Below is a small trained network, with its code and all its weights. Each question gives an input and a target symbol and asks what happens when units are switched off, that is, made to give their printed mean instead of their output.

import numpy as np


def w(rows, s, z=0):
    codes = np.array(rows[::2]) - 128.0
    scale = np.full(codes.shape[1], s)
    scale[-1] = z or s
    return codes * scale


def norm(h):
    return h / np.sqrt((h * h).mean(-1, keepdims=True) + 1e-5)


def f(y):
    return y / 2 * (1 + np.tanh(0.7978845608 * (y + 0.044715 * y**3)))


def softmax(a):
    e = np.exp(a - a.max(-1, keepdims=True))
    return e / e.sum(-1, keepdims=True)


def log_softmax(a):
    a = a - a.max(-1, keepdims=True)
    return a - np.log(np.exp(a).sum(-1, keepdims=True))


def net(x, mask):
    ids = ['γεηθμσφψω'.index(c) for c in x.split()]
    T = len(ids)
    res = E[ids] + P[:T]
    u = 0
    for l in range(3):
        r = norm(res)
        for j in range(2):
            rows = slice(3 * j, 3 * j + 3)
            q, k, v = (r @ M[l][rows].T for M in (Q, K, V))
            z = softmax(np.where(np.tri(T) > 0, q @ k.T / 3**0.5, -1e9)) @ v
            o = O[l][rows]
            res = res + np.where(mask[u + j], z, o[:, -1]) @ o[:, :-1]
        u += 2
        y = f(norm(res) @ A[l][:, :-1].T + A[l][:, -1])
        res = res + np.where(mask[u : u + 8], y, B[l][:, -1]) @ B[l][:, :-1]
        u += 8
    return log_softmax(norm(res)[-1] @ U[:, :-1].T + U[:, -1])


Q, K, V, O, A, B = {}, {}, {}, {}, {}, {}
E = w([
[62,128,53,180,87,127],'γ',
[121,198,144,156,160,112],'ε',
[93,145,109,125,128,194],'η',
[57,180,94,124,163,133],'θ',
[106,119,162,125,71,143],'μ',
[97,103,99,113,134,80],'σ',
[192,120,140,156,125,170],'φ',
[202,104,112,71,153,134],'ψ',
[82,3,100,137,251,185],'ω',
],0.0058)
P = w([
[147,221,27,175,122,208],'0',
[117,228,36,159,123,203],'1',
[106,219,68,113,137,194],'2',
[83,218,87,79,127,190],'3',
[44,174,155,50,170,158],'4',
[34,168,214,22,167,130],'5',
[34,161,219,34,163,129],'6',
[50,183,251,63,156,123],'7',
],0.0012)
Q[0] = w([
[78,126,162,116,116,182],'L0H1',
[217,44,84,154,100,69],'L0H1',
[220,107,83,141,137,61],'L0H1',
[61,158,142,130,157,31],'L0H2',
[181,151,162,129,163,255],'L0H2',
[104,149,173,160,147,83],'L0H2',
],0.0053)
K[0] = w([
[135,109,205,128,113,102],'L0H1',
[161,235,44,134,180,166],'L0H1',
[145,184,29,129,200,206],'L0H1',
[89,171,175,132,1,124],'L0H2',
[92,59,128,137,231,158],'L0H2',
[121,113,125,145,88,151],'L0H2',
],0.0058)
V[0] = w([
[141,6,241,121,103,108],'L0H1',
[179,123,35,150,222,177],'L0H1',
[89,59,151,30,125,120],'L0H1',
[163,131,85,173,174,130],'L0H2',
[79,152,146,89,11,93],'L0H2',
[223,168,64,67,54,138],'L0H2',
],0.0022)
O[0] = w([
[102,192,65,60,143,122,6],'L0H1',
[68,135,202,254,149,130,142],'L0H1',
[143,179,69,102,101,186,124],'L0H1',
[134,124,122,199,154,85,138],'L0H2',
[127,125,138,97,70,185,126],'L0H2',
[157,204,175,174,102,128,140],'L0H2',
],0.003,0.0018)
A[0] = w([
[67,103,92,164,173,85,160],'L0N1',
[159,157,204,161,151,152,72],'L0N2',
[190,133,35,149,77,110,40],'L0N3',
[101,102,162,149,115,57,161],'L0N4',
[223,55,138,45,214,76,243],'L0N5',
[3,168,160,134,106,160,249],'L0N6',
[182,171,211,162,187,197,143],'L0N7',
[139,192,173,77,58,77,167],'L0N8',
],0.0033,0.0017)
B[0] = w([
[124,176,137,141,172,107,161],'L0N1',
[137,75,111,197,113,107,128],'L0N2',
[47,138,214,133,141,96,102],'L0N3',
[104,148,104,140,165,158,128],'L0N4',
[136,189,4,154,104,129,160],'L0N5',
[176,234,85,214,125,149,252],'L0N6',
[177,86,91,238,104,112,171],'L0N7',
[138,190,84,90,196,179,139],'L0N8',
],0.0032,0.0034)
Q[1] = w([
[117,151,139,119,66,184],'L1H1',
[183,129,57,86,110,118],'L1H1',
[182,136,59,166,153,218],'L1H1',
[130,192,40,124,141,191],'L1H2',
[77,34,253,76,60,96],'L1H2',
[181,163,54,179,156,117],'L1H2',
],0.0063)
K[1] = w([
[128,182,84,101,131,79],'L1H1',
[205,116,61,117,58,160],'L1H1',
[151,88,28,44,159,125],'L1H1',
[158,94,87,40,180,131],'L1H2',
[146,168,101,254,73,68],'L1H2',
[125,118,200,74,143,167],'L1H2',
],0.0072)
V[1] = w([
[158,40,25,105,108,168],'L1H1',
[121,152,166,110,191,85],'L1H1',
[99,180,130,102,121,196],'L1H1',
[181,86,33,113,96,51],'L1H2',
[225,254,37,216,32,72],'L1H2',
[145,21,129,186,171,189],'L1H2',
],0.0027)
O[1] = w([
[195,110,146,139,178,127,138],'L1H1',
[118,134,64,123,110,125,93],'L1H1',
[74,64,131,160,115,114,171],'L1H1',
[194,132,163,147,201,114,96],'L1H2',
[117,142,243,73,122,41,253],'L1H2',
[69,129,161,44,180,252,132],'L1H2',
],0.0032,0.0026)
A[1] = w([
[106,127,178,220,104,135,7],'L1N1',
[87,163,121,73,195,159,185],'L1N2',
[62,135,99,71,190,128,182],'L1N3',
[109,66,83,79,142,4,80],'L1N4',
[91,134,152,115,71,95,35],'L1N5',
[181,125,98,176,106,94,62],'L1N6',
[106,166,57,81,122,153,140],'L1N7',
[142,161,110,128,108,133,126],'L1N8',
],0.0041,0.0019)
B[1] = w([
[100,130,193,93,132,152,157],'L1N1',
[196,100,85,254,114,112,250],'L1N2',
[175,100,99,241,89,145,224],'L1N3',
[149,123,191,189,80,133,107],'L1N4',
[157,117,124,92,176,109,101],'L1N5',
[107,121,152,51,98,108,115],'L1N6',
[163,112,155,199,75,161,225],'L1N7',
[150,116,166,139,104,124,170],'L1N8',
],0.0035,0.0014)
Q[2] = w([
[133,128,3,25,166,130],'L2H1',
[58,93,219,94,186,109],'L2H1',
[187,159,179,132,70,160],'L2H1',
[91,159,209,140,71,126],'L2H2',
[211,140,90,243,70,138],'L2H2',
[178,141,173,179,21,122],'L2H2',
],0.0068)
K[2] = w([
[67,167,86,240,252,51],'L2H1',
[78,253,220,72,70,125],'L2H1',
[213,74,160,134,83,73],'L2H1',
[177,73,141,232,115,76],'L2H2',
[214,83,42,60,56,82],'L2H2',
[247,48,96,116,91,16],'L2H2',
],0.0051)
V[2] = w([
[168,18,120,157,162,159],'L2H1',
[134,4,206,111,115,79],'L2H1',
[162,165,123,69,105,194],'L2H1',
[159,160,69,34,160,174],'L2H2',
[137,143,242,153,111,103],'L2H2',
[180,10,146,225,118,144],'L2H2',
],0.0029)
O[2] = w([
[62,119,193,188,89,141,93],'L2H1',
[137,103,129,252,134,131,13],'L2H1',
[137,171,104,137,81,134,98],'L2H1',
[93,198,143,149,186,125,3],'L2H2',
[101,49,127,156,79,135,211],'L2H2',
[171,111,167,110,50,20,195],'L2H2',
],0.0037,0.0016)
A[2] = w([
[169,64,2,119,145,114,20],'L2N1',
[182,4,183,179,182,81,108],'L2N2',
[130,166,104,14,77,107,4],'L2N3',
[242,98,126,95,143,123,40],'L2N4',
[220,157,147,159,140,170,107],'L2N5',
[145,127,77,123,152,179,57],'L2N6',
[39,147,73,169,100,120,146],'L2N7',
[161,134,189,81,160,40,93],'L2N8',
],0.0047,0.0022)
B[2] = w([
[51,201,136,222,48,177,128],'L2N1',
[161,130,30,79,223,179,207],'L2N2',
[121,231,104,211,199,179,120],'L2N3',
[88,215,230,20,183,98,133],'L2N4',
[247,108,134,71,132,115,195],'L2N5',
[138,84,106,205,119,101,115],'L2N6',
[174,132,155,4,190,106,253],'L2N7',
[103,81,109,148,29,28,121],'L2N8',
],0.0029,0.0019)
U = w([
[131,89,161,202,89,66,140],'γ',
[76,59,78,147,182,86,25],'ε',
[189,161,60,75,61,88,247],'η',
[99,157,221,84,75,192,16],'θ',
[169,62,182,51,165,123,10],'μ',
[163,197,191,131,200,75,101],'σ',
[139,90,137,185,138,222,150],'φ',
[2,147,124,89,129,113,79],'ψ',
[114,170,58,141,192,174,243],'ω',
],0.009,0.0014)

Each question gives the input, a string of symbols that net reads in full, and the target symbol t.
The units are the heads (3 rows each of Q, K, V and O) and the neurons (one row each of A and B). Each row of codes is followed by its name. A weight is (code - 128) times the scale printed after its matrix; where a second scale follows, it is the last column's (O, A, B and U).
mask holds one flag per unit, layer by layer, with each layer's heads first. A switched-off unit (its flag False) gives its mean, the last column of its rows in O or B, instead of its output. The means were averaged over made-up inputs and are rounded, as every weight is.
A unit's drop is (log p(t) with every unit on - log p(t) with that unit switched off) / (log p(t) with every unit on - log p(t) with every unit switched off).
The circuit of an input: a set's keep is (log p(t) with only the set's units on - log p(t) with every unit switched off) / (log p(t) with every unit on - log p(t) with every unit switched off). Starting from the 12 units with the biggest drops (on a tie, the unit counted first), units are removed one at a time, each time the one whose removal leaves the highest keep (on an exact tie, the one counted first), for as long as the keep stays at least 0.8.
units of the circuit, in order: the units of the circuit, biggest drop first
unit that matters most: the unit with the biggest drop
k most important neurons: the k neurons with the biggest drops, biggest first
k most important neurons of layer l: the k neurons of layer l with the biggest drops, biggest first
heads that matter: for each layer, one digit per head in row order, 1 if its drop is at least 0.15 and else 0, layers parted by /
drop of u: that unit's drop, to one decimal
input ψ η σ ψ ε ψ η, target σ: units of the circuit, in order : (L0N5 L0N6 L1H2)
input ψ ψ σ, target σ: units of the circuit, in order : (L0N1 L2H2)
input φ μ ε η μ, target η: heads that matter : 10 / 00 / 10
input η ψ θ, target σ: units of the circuit, in order : (L0N5 L1H2)
input ω ω ω ω ε, target ω: heads that matter : 00 / 01 / 00
input μ μ μ η θ η, target η: heads that matter : 10 / 00 / 10
input μ ψ η, target η: 2 most important neurons of layer 0 : (L0N7 L0N5)
input θ θ ε ε, target γ: 2 most important neurons of layer 2 : (L2N8 L2N4)
input θ θ η θ ε μ, target η: heads that matter : 10 / 00 / 00
input σ μ ψ, target σ: heads that matter : 00 / 00 / 01
input ε θ η μ σ θ, target η: unit that matters most : L1N7
input ω θ ψ, target ω: heads that matter : 11 / 01 / 00
input γ θ ε ε, target γ: units of the circuit, in order : (L0H1 L1H2 L2H2)
input η ε σ ψ γ μ φ, target μ: unit that matters most : L0N6
input ψ ω σ, target ω: heads that matter : 00 / 01 / 00
input ψ η μ φ γ ω σ, target φ: heads that matter : 00 / 01 / 00
input γ η η, target θ: heads that matter : 10 / 00 / 00
input μ φ σ, target γ: heads that matter : 00 / 00 / 00
input θ ω μ γ, target ψ: 3 most important neurons of layer 2 : (L2N5 L2N7 L2N2)
input θ μ μ, target ω: 2 most important neurons : (L2N3 L0N8)
input ω η η σ φ, target μ: unit that matters most : L2H2
input φ σ η, target θ: 2 most important neurons : (L1N3 L2N2)
input φ σ σ, target γ: 2 most important neurons of layer 0 : (L0N6 L0N7)
input ψ ε θ, target σ: 2 most important neurons of layer 0 : (L0N6 L0N5)
input η ψ η μ ω ε, target ω: drop of L1H2 : 0.9
input γ ψ μ γ σ ε, target η: drop of L0H1 : 0.4
input φ ψ ω ψ, target ω: drop of L2N8 : 0.1
input ψ γ γ, target ψ: drop of L0H1 : 0.2
input θ ψ μ σ ε, target η: most important neuron of layer 2 : (L2N8)
